Below is a small trained network, with its code and all its weights. Each question gives an input and a class and asks what happens when units are switched off, that is, made to give their printed mean instead of their output.

import numpy as np


def w(rows, s, z=0):
    codes = np.array(rows[::2]) - 128.0
    scale = np.full(codes.shape[1], s)
    scale[-1] = z or s
    return codes * scale


def norm(h):
    return h / np.sqrt((h * h).mean(-1, keepdims=True) + 1e-5)


def f(y):
    return y / 2 * (1 + np.tanh(0.7978845608 * (y + 0.044715 * y**3)))


def log_softmax(a):
    a = a - a.max(-1, keepdims=True)
    return a - np.log(np.exp(a).sum(-1, keepdims=True))


def net(x, mask):
    res = np.array(x, float).reshape(1, 4) / 4 @ E
    u = 0
    for l in range(4):
        y = f(norm(res) @ A[l][:, :-1].T + A[l][:, -1])
        res = res + np.where(mask[u : u + 3], y, B[l][:, -1]) @ B[l][:, :-1]
        u += 3
    return log_softmax(norm(res)[-1] @ U[:, :-1].T + U[:, -1])


A, B = {}, {}
E = w([
[153,174,17,187,89,72,123],'x0',
[7,212,64,133,154,215,83],'x1',
[128,127,128,125,127,130,131],'x2',
[17,133,202,181,13,98,201],'x3',
],0.0018)
A[0] = w([
[110,122,122,117,91,106,97,4],'L0N1',
[101,90,243,196,62,80,177,120],'L0N2',
[191,246,3,169,174,174,72,108],'L0N3',
],0.0022,0.0041)
B[0] = w([
[12,208,195,255,29,161,240,9],'L0N1',
[110,114,115,46,76,148,183,201],'L0N2',
[66,110,71,79,120,107,145,228],'L0N3',
],0.0038,0.0013)
A[1] = w([
[161,124,113,199,40,73,182,95],'L1N1',
[3,193,156,200,93,179,150,26],'L1N2',
[123,119,140,87,187,175,109,3],'L1N3',
],0.0042,0.00067)
B[1] = w([
[94,193,178,215,216,151,145,252],'L1N1',
[254,73,125,104,182,82,101,238],'L1N2',
[116,118,165,170,150,126,115,223],'L1N3',
],0.0062,0.0011)
A[2] = w([
[115,215,119,199,100,98,155,7],'L2N1',
[189,180,39,185,181,38,99,34],'L2N2',
[71,115,164,73,3,127,197,63],'L2N3',
],0.0044,0.0017)
B[2] = w([
[184,89,153,63,240,112,50,130],'L2N1',
[149,62,134,126,29,217,188,254],'L2N2',
[253,53,102,151,133,194,133,140],'L2N3',
],0.0046,0.0025)
A[3] = w([
[155,13,232,44,137,112,89,40],'L3N1',
[221,59,219,13,180,5,51,6],'L3N2',
[151,124,110,17,162,224,16,174],'L3N3',
],0.0032,0.0025)
B[3] = w([
[113,129,22,154,89,160,126,199],'L3N1',
[12,201,3,93,55,153,107,210],'L3N2',
[89,181,194,168,111,63,153,251],'L3N3',
],0.0045,0.0029)
U = w([
[30,164,31,85,61,130,75,53],'0',
[253,11,141,129,98,183,170,83],'1',
[81,193,254,190,245,86,111,250],'2',
],0.0079,0.0016)

Each question gives the input, the list of numbers given to net, and the class t.
The units are the neurons (one row each of A and B). Each row of codes is followed by its name. A weight is (code - 128) times the scale printed after its matrix; where a second scale follows, it is the last column's (A, B and U).
mask holds one flag per neuron, layer by layer. A switched-off neuron (its flag False) gives its mean, the last column of its row in B, instead of its output. The means were averaged over made-up inputs and are rounded, as every weight is.
A unit's drop is (log p(t) with every unit on - log p(t) with that unit switched off) / (log p(t) with every unit on - log p(t) with every unit switched off).
The circuit of an input: a set's keep is (log p(t) with only the set's units on - log p(t) with every unit switched off) / (log p(t) with every unit on - log p(t) with every unit switched off). Starting from all 12 units, units are removed one at a time, each time the one whose removal leaves the highest keep (on an exact tie, the one counted first), for as long as the keep stays at least 0.8.
circuit, biggest first: the units of the circuit, biggest drop first
most important unit: the unit with the biggest drop
k most important neurons: the k neurons with the biggest drops, biggest first
drop when u is switched off: that unit's drop, to one decimal
input [-1,8,-8,0], class 2: most important unit : L3N3
input [5,8,8,5], class 1: circuit, biggest first : [L1N2; L2N2]
input [-4,0,2,6], class 1: 2 most important neurons : [L0N2; L2N3]
input [6,0,3,8], class 2: 2 most important neurons : [L1N1; L2N3]
input [-1,-3,0,8], class 1: 4 most important neurons : [L0N2; L2N3; L3N3; L1N3]
input [-1,5,1,-4], class 2: 2 most important neurons : [L3N2; L3N1]
input [1,4,6,4], class 1: 2 most important neurons : [L1N2; L2N2]
input [3,1,3,2], class 1: 2 most important neurons : [L2N2; L1N2]
input [-8,-2,-8,-3], class 0: 2 most important neurons : [L1N1; L3N2]
input [-6,-8,-2,0], class 0: 2 most important neurons : [L3N2; L2N2]
input [2,0,3,8], class 2: 4 most important neurons : [L1N1; L0N3; L2N2; L2N3]
input [-7,6,1,0], class 2: 2 most important neurons : [L3N3; L1N3]
input [5,6,7,6], class 1: drop when L1N2 is switched off : 1.5
input [-8,-4,-1,-5], class 0: circuit, biggest first : [L3N2]
input [-4,2,3,-7], class 2: drop when L1N2 is switched off : 0.5
input [-6,-6,-4,-4], class 0: drop when L3N2 is switched off : 0.2
